Table B holds the same points as the rows below, measured another way and shuffled. Each row below is followed by which row of B it is.
(in the rows, 128 means zero)
B (35 x 35):
[[108 122 108 106 144  78 108 120 102 135 123 140  96 154 166 137 141 134
   97 139 130 121 159 172 112 137 145  50 107 117 116 116 107 161 127]
 [125 124 115 130 130 146 137 106 125 145 135 112  78 144 146  99 139 127
  113 113 133 129 151 145 135 137 122  77 107 123 114 114 101 142 139]
 [128 119 148 131 146 106 107 125 137 114 127 115 188 102 111 134 118 154
  118 133 138 130 122 127 109 118 181 141 119 136 149 142 139 152 109]
 [152 129 123 123 119 178 137  90 142 144 158 122  88 126 105  91 130 114
  122 107 114 146 134 114 138 136 104 139 110 140 126 112 120 113 151]
 [117 128 128 135 122 112 127 158 130 104 112 163 154 139 145 158 128 140
  139 133 141 105 115 138 128 133 136 105 155 127 145 150 131 118  84]
 [120 124 107 116 140 110 125 101 102 146 130 125  73 156 158 114 146 128
   93 123 126 125 167 171 125 145 132  50  95 118 117 112  96 149 138]
 [111 118 113 136 150  84 137 147  98 103  74 129 135 165 170 150 130 167
  128 179 166  88 104 125 133 132 135   4 125  77 140 137 105 149  74]
 [120 117 133 137 139  90 128 151 113  99  84 135 177 139 143 155 120 163
  141 170 160  93 110 130 116 125 142  63 119  97 153 146 117 149  76]
 [125 134 144 139 121 102 126 174 138 101 100 165 197 124 132 173 119 147
  148 155 153 112  86 118 113 128 133 141 148 123 162 153 144 113  78]
 [131 141 117 125 108 149 153 136 125 138 116 151  79 151 141 129 144 124
  137 132 144 109 123 134 127 143  76  85 124 109 127 116 111 104 121]
 [129 138 141 140 105 124 136 167 125  94  92 164 179 147 127 171 116 151
  162 160 146 107  87  99 128 136 107 140 153 127 151 154 139  97  79]
 [149 116 122 120 138 149 121  86 123 146 157 102 104 107 116  94 138 128
   97 112 120 147 143 130 129 119 158 113  96 132 131 117 115 143 155]
 [154 129 145 131 115 159 128 127 147 125 150 134 183  90  90 126 116 128
  136 122 138 139  95  99 119 120 141 206 125 146 155 146 149 114 121]
 [164 127 155 141 105 194 138 124 152 122 149 144 173  85  77 122 118 132
  153 120 140 137  87  76 124 121 112 207 133 139 157 140 143 103 127]
 [125 123 119 113 135 116 110 126 135 136 140 152 118 136 139 135 136 128
  101 101 137 123 141 156 118 141 138 110 137 139 136 123 129 135 135]
 [128 114 126 108 142  93 103 119 128 129 148 128 161 114 136 130 123 140
   91 122 140 132 139 141 114 113 181 107 107 133 136 133 134 155 137]
 [109 115 113 131 150  84 124 145 101 114  86 121 123 152 178 144 143 161
  118 170 159  97 133 154 117 119 154   4 104  80 140 133 103 165  82]
 [130 124 142 130 126 137 115 137 151 121 141 155 165 110 109 138 133 124
  127 104 137 124 127 137 120 131 145 160 133 145 149 145 135 117 110]
 [111 121 111 119 140 105 121 114 107 132 115 128  92 149 162 116 144 135
  102 145 135 119 159 167 125 138 137  42  98 115 130 115 101 149 118]
 [164 125 147 142 124 172 128 115 141 116 132 114 175  84  77 112 115 135
  144 140 142 135  99  90 130 123 141 188 126 137 143 147 151 123 122]
 [132 139 135 148 109 158 151 161 133  99 105 157 166 138 122 154 129 137
  165 149 155 110  91  93 128 137  85 131 147 110 152 142 128  92  84]
 [123 141 124 137 115 142 146 154 122 111 104 156 120 150 143 151 134 133
  150 140 149 107 119 120 128 142  81  96 144 114 130 135 123 106 107]
 [130 122 120 132 131 133 130 121 122 128 122 129 118 131 140 119 138 142
  120 129 145 122 135 131 131 136 134  86 110 126 134 127 110 133 118]
 [122 136 131 139 112 102 133 174 122  93  93 162 193 142 143 173 115 148
  162 160 151 101  87 111 124 133 116 128 154 121 151 157 137 100  66]
 [122 116 103 114 140 109 126 105 113 144 127 123  83 160 157 111 154 128
  103 127 138 119 161 166 124 133 124  48  94 112 122 112  93 146 131]
 [ 97 123 108 128 144  78 119 142 102 120  98 133 103 161 173 145 140 142
  114 148 135 110 146 163 123 130 145  43 125 101 118 126 109 151 105]
 [105 113 109 132 153  85 125 128 104 118  92 114 127 156 177 133 139 158
  110 173 152  96 129 151 127 128 165  15  96  89 142 128 103 155  83]
 [123 118 105 121 118 115 145 117 109 138 122 158  63 170 171 122 152 146
  125 126 137 111 142 150 133 151  89  31 117  94 135 116  80 113 103]
 [141 133 149 133 114 142 115 152 151 110 135 161 205  98 102 157 111 147
  140 129 153 118 100 100 108 124 143 191 149 146 160 152 152 115 105]
 [135 139 125 123 113 158 136 134 149 133 146 148 119 132 113 128 139 117
  129 101 132 124 131 115 124 140  96 149 139 135 137 129 128 101 127]
 [123 107 113 128 151 115 120  97 103 135 119  88  91 134 155  99 151 147
   98 157 133 124 147 158 128 133 177  48  79 102 123 125 102 163 113]
 [138 117 138 133 143 112 112 137 133 107 106 130 196 102 112 149 119 157
  126 134 159 104 127 126 124 116 166 116 120 120 162 143 135 144  90]
 [153 117 141 128 136 157 117  95 142 142 147 130 139 103 103 107 137 130
  114 107 148 131 144 148 114 129 134 139  95 129 153 135 106 133 124]
 [134 113 134 127 162 104 109 103 113 125 125  97 162  99 118 114 124 144
  100 146 135 135 129 141 117 106 196 104  97 133 141 134 129 162 118]
 [132 123 128 116 143 109 107 112 125 137 141 116 142 114 128 114 133 143
   94 121 155 137 142 154 117 116 171  96  98 123 138 128 119 156 125]]
Rows of B count from 0, top down.

[118 118 119 117 124 127 127 142 121  90 131 131 129 126 163 221 134 171
 167 148 125 125 132 149 148 129 117 125 130 111 121 116 126 127 111 150
  95] : 12
[137 154 141 104 139 135 114 113 140 164 123 123 112 139  94  53 134  91
 110 121 132 131 120 100 118  98 152 138 123 167 133 136 125 139  80  95
 175] : 5
[127 142 138 127 131 124 117 127 131 148 123 126 131 137 119  95 131 136
 137 145 123 125 129 126 129 114 132 130 131 137 121 126 128 138 114 118
 160] : 22
[134 130 142 150 121 157 103 138 122 135 162 124 119 127 153 148 125 152
 168 198 109 139 126 145 139 156 114  94 143 155 110 133 121 140 113 140
 107] : 31
[129 131 134 128 125  86 120 140 141 122  81 128 130 160 111 149 127 131
 128 122 121 137 130 138 136  94 136 114 131 110 124 127 127 132 141 113
 142] : 29
[130 128 121 135 119 169 117 132 113 124 166 130 123 113 164 161 121 140
 162 175 125 134 120 137 136 165 113 112 134 152 121 127 121 130  83 154
 104] : 2
[137 129 140 122 122 130 109 127 137 135  98 126 131 154 124 129 126 111
 117 136 126 148 122 118 130 102 142 114 127 168 118 138 116 136  95 121
 155] : 14
[132 160 166 142 139  93 122 121 159 173  96 110 111 164  68  58 134 106
  87 132 132 128 137 108 115  71 141 134 131 141 115 152 128 146 149  80
 188] : 27
[132 132 124 116 123 164  98 121 114 153 141 134 130 119 151 136 135 114
 158 145 126 138 121 113 136 125 140 126 130 177 121 130 116 128  89 145
 136] : 15
[125 148 119  75 135 139 126 124 123 136 117 130 124 126 140 132 144 116
 157 119 143 121 118 108 139 121 142 159 120 138 138 119 126 129  27 147
 138] : 11
[129 140 120 115 129 184 116 120 113 145 182 128 115 103 157 127 132 130
 165 163 126 127 118 120 137 163 121 135 131 167 126 128 120 132  41 153
 114] : 33
[121 139 128  79 135  98 143 132 139 119  87 128 124 148 116 145 142 129
 134 102 142 121 121 120 136 110 142 157 119 110 138 118 130 132  57 125
 145] : 3
[124 100 135 152 113 129 113 145 123 102 119 129 141 137 163 207 123 180
 158 181 114 139 133 159 145 142 110  95 136 129 107 122 118 134 148 139
 106] : 28
[137 160 140 110 142 127 111 117 144 159 124 120 109 143  93  50 130  93
 110 121 130 127 122 103 119  89 151 140 125 162 130 136 130 138  88 101
 172] : 24
[131 124 123 131 118 127 112 141 131 106 101 130 135 146 154 172 119 142
 132 158 126 140 119 145 142 123 113  97 129 137 118 125 119 135 104 134
 124] : 17
[126 143 146 135 139  80 125 132 153 133 107 120 111 157  84  83 128 130
 110 117 118 124 137 128 119  70 145 132 133 119 123 133 137 137 174  91
 155] : 9
[135 143 127 107 130 161 100 123 123 139 137 128 124 128 142 116 136 118
 155 148 125 133 121 113 137 110 142 128 128 173 122 130 121 132  60 139
 137] : 34
[126 138 163 194 125 141 123 118 134 193 197 118 115 118  96  24 121 146
 129 180  99 119 140 116 108 126 130 135 152 165 107 147 130 141 211 107
 159] : 6
[118 122 138 191 121  88 131 141 135 123 141 127 128 137 117 135 115 173
 134 163 107 118 143 159 123 121 111 111 143  88 112 122 136 132 227 108
 126] : 20
[130 152 142 164 132 156 111 113 131 193 192 125 120 111 115  25 128 127
 128 165 109 116 135 111 112 113 133 129 143 167 114 137 132 139 148 118
 171] : 26
[131 162 127 103 141 159 125 112 123 162 168 125 117 111 126  51 141 120
 131 134 136 109 127 102 121 115 139 159 126 157 129 127 133 135  59 128
 162] : 30
[130 133 154 184 128 148 110 127 130 154 188 118 110 118 123  88 119 159
 145 196 107 127 136 142 118 147 112 105 148 153 107 139 127 144 185 111
 124] : 7
[114 114 125 107 126 134 137 145 118  93 147 131 126 123 159 194 134 187
 182 159 120 120 130 159 146 157 121 140 132 113 123 107 129 131  83 149
  94] : 19
[129 150 127 106 137 117 127 121 134 149 115 126 122 139 110  69 129 104
 123 109 139 123 121 111 126 109 142 147 124 128 133 123 130 131  87 119
 157] : 1
[134 157 144 174 132 156 111 117 136 174 194 116 106 123 114  14 118 128
 121 176 109 121 133 115 113 105 130 126 147 177 109 148 132 138 167 122
 151] : 16
[130 147 138  86 136 131 115 140 141 104 103 121 112 152 141 154 140 140
 143 160 130 130 118 136 145 109 127 120 125 141 121 126 125 143  28 126
 126] : 32
[142 147 145 131 133 149 106 112 140 160 141 121 113 134 102  66 127  87
 106 132 126 140 126 105 112  99 147 116 129 182 122 149 121 138 110  91
 167] : 0
[128 113 138 192 116 126 109 139 129 124 158 127 131 127 141 157 116 173
 134 181 103 131 142 155 128 126 110  88 146 131 105 128 126 135 215 123
 119] : 8
[120 109 147 195 115 105 126 140 134 128 143 127 134 133 123 151 115 186
 128 176 105 124 145 158 119 132 111 101 145 106 107 124 130 140 246 104
 134] : 10
[122 107 143 212 114 113 121 134 130 138 163 127 137 123 127 139 111 185
 122 178 102 125 149 158 118 136 104  93 147 115 105 128 128 137 252 106
 133] : 23
[138 146 141 166 127 146 114 113 136 168 161 119 120 128 106  39 114 102
 100 142 121 132 132 112 109 109 132 119 138 168 116 148 126 136 162 110
 166] : 25
[136 156 140 124 139 138 110 116 139 160 138 121 118 137 102  46 126 104
 113 134 122 128 126 109 117  96 144 132 128 164 126 137 129 138 100 103
 174] : 18
[113 116 126 108 127 100 134 148 124  87 109 129 127 136 153 222 138 182
 182 147 127 122 132 153 151 132 120 137 129  94 122 112 128 128 108 148
  89] : 13
[132 122 141 183 114 125 117 131 135 139 130 122 138 143 130 126 112 145
 113 165 118 139 136 143 124 126 112  94 141 139 107 141 121 137 185 121
 142] : 4
[123 124 148 168 128  92 123 131 140 138 122 126 132 141 101  92 122 154
 121 134 112 126 140 141 118 105 128 114 138 115 116 129 131 137 205  95
 154] : 21
